B =
[[ -4 -17   2 -19  -2  18 -16 -11]
 [ 12  72  35   2 -57 -22  21 -26]
 [ -1   4  30   4   3   2  15 -22]
 [ -2 -40 -15  -5 -15  14 -24  -8]
 [ -5 -49 -28 -21  12  23 -41 -29]
 [  9  41  23  22 -19 -26  31 -10]
 [  0 -10   0  15  12  -6   8  -5]
 [ 13  -7 -77   2 -23 -20 -45 -25]
 [  5  25  11 -60 -81  25 -52 -72]]
Indices start at 1.
(1, 1) -> -4
(3, 5) -> 3
(6, 7) -> 31
(2, 2) -> 72
(5, 2) -> -49
(7, 6) -> -6
(7, 1) -> 0
(7, 4) -> 15
(6, 1) -> 9
(8, 7) -> -45
(9, 4) -> -60
(5, 8) -> -29
(7, 2) -> -10
(6, 5) -> -19
(7, 7) -> 8
(9, 8) -> -72
(7, 3) -> 0
(7, 5) -> 12
(8, 6) -> -20
(4, 6) -> 14
(9, 1) -> 5
(9, 3) -> 11
(5, 6) -> 23
(1, 2) -> -17
(6, 8) -> -10
(1, 4) -> -19
(3, 4) -> 4
(3, 2) -> 4
(2, 4) -> 2
(2, 7) -> 21

grid =
[[ 1  0 52 39 27 65 44 56  3 80]
 [27 30 48 35 39 60 42 43 30 49]
 [35 37 45 32 48 42 25 32 35 34]]
Rows and columns are counted from 1.
row 1 col 1: 1
row 1 col 3: 52
row 1 col 8: 56
row 3 col 2: 37
row 3 col 5: 48
row 3 col 4: 32
row 2 col 9: 30
row 1 col 6: 65
row 3 col 7: 25
row 1 col 10: 80
row 1 col 4: 39

X =
[[ 36 -39   4 -54 -55  38   8 -34  36  20  46 -55]
 [ 56 -50   4 -67 -68  46   5 -31  44  16  57 -68]
 [-39   4  -4  -5   3  10  -4 -22 -11 -10  -4  -2]
 [-67  43 -10  52  62 -30 -15   7 -59 -12 -49  58]
 [ 65 -48   4 -64 -67  43   5 -25  39  22  63 -67]
 [ 65 -49   4 -66 -69  43   6 -27  41  21  61 -69]
 [ 11  23  -9  18  24 -43  -5  11 -36  33 -37  24]
 [-61  39 -12  45  57 -28 -19   6 -52 -20 -62  52]
 [ 73 -49   3 -66 -69  40   4 -23  40  24  58 -68]
 [-60  42 -11  51  61 -29 -19  12 -62 -16 -50  56]
 [-55  41 -12  47  59 -35 -17   8 -54 -11 -63  55]
 [ 64 -50   3 -66 -68  47   3 -27  42  16  59 -68]
 [ 77 -44   2 -59 -62  32   3 -16  33  28  53 -61]
 [-50  40 -12  47  59 -38 -17  10 -54  -8 -65  55]
 [-50  43 -11  49  59 -37 -16  13 -60  -5 -53  55]
 [ 67 -50   3 -66 -69  48   1 -22  38  13  63 -69]]
Indices start at 1.
(1, 1): 36
(4, 10): -12
(10, 4): 51
(11, 2): 41
(13, 10): 28
(4, 11): -49
(4, 3): -10
(16, 12): -69
(2, 3): 4
(3, 1): -39
(2, 8): -31
(9, 4): -66
(7, 2): 23
(5, 6): 43
(11, 4): 47
(6, 9): 41
(13, 11): 53
(7, 3): -9
(1, 4): -54
(8, 5): 57
(5, 3): 4
(12, 4): -66
(16, 2): -50
(6, 8): -27
(7, 1): 11
(3, 5): 3
(8, 3): -12
(16, 1): 67
(3, 2): 4
(12, 6): 47
(9, 5): -69
(1, 3): 4
(15, 2): 43
(4, 4): 52
(7, 7): -5
(11, 3): -12
(8, 9): -52

M =
[[-22 -19 -18 -23 -21 -21]
 [ 54 -76 -75  62  59  59]]
Rows and columns are counted from 1.
(1, 1) = -22
(1, 6) = -21
(2, 2) = -76
(2, 3) = -75
(1, 5) = -21

data =
[[ 75 -49  19 -16 -71 -48 -27  15 -75  33]
 [ 44 -64   8 -48 -70 -61 -55  15 -73  27]
 [ 83 -57   7 -67 -49 -58 -50  45 -59  68]
 [-67  44 -28  37  57  42  31 -24  46 -37]
 [ 23 -21 -10 -25 -20 -29 -30  10 -35  25]
 [ 66 -50  24 -12 -65 -39 -26  32 -61  45]]
Indices start at 1.
row 1 col 1 => 75
row 4 col 3 => -28
row 6 col 9 => -61
row 4 col 8 => -24
row 6 col 1 => 66
row 1 col 2 => -49
row 2 col 3 => 8
row 5 col 10 => 25
row 3 col 6 => -58
row 4 col 10 => -37
row 2 col 8 => 15
row 5 col 4 => -25
row 6 col 8 => 32
row 1 col 8 => 15
row 1 col 9 => -75
row 5 col 7 => -30
row 5 col 5 => -20
row 6 col 3 => 24
row 4 col 1 => -67
row 3 col 3 => 7
row 5 col 3 => -10
row 1 col 5 => -71
row 1 col 6 => -48
row 3 col 4 => -67
row 6 col 2 => -50
row 2 col 4 => -48
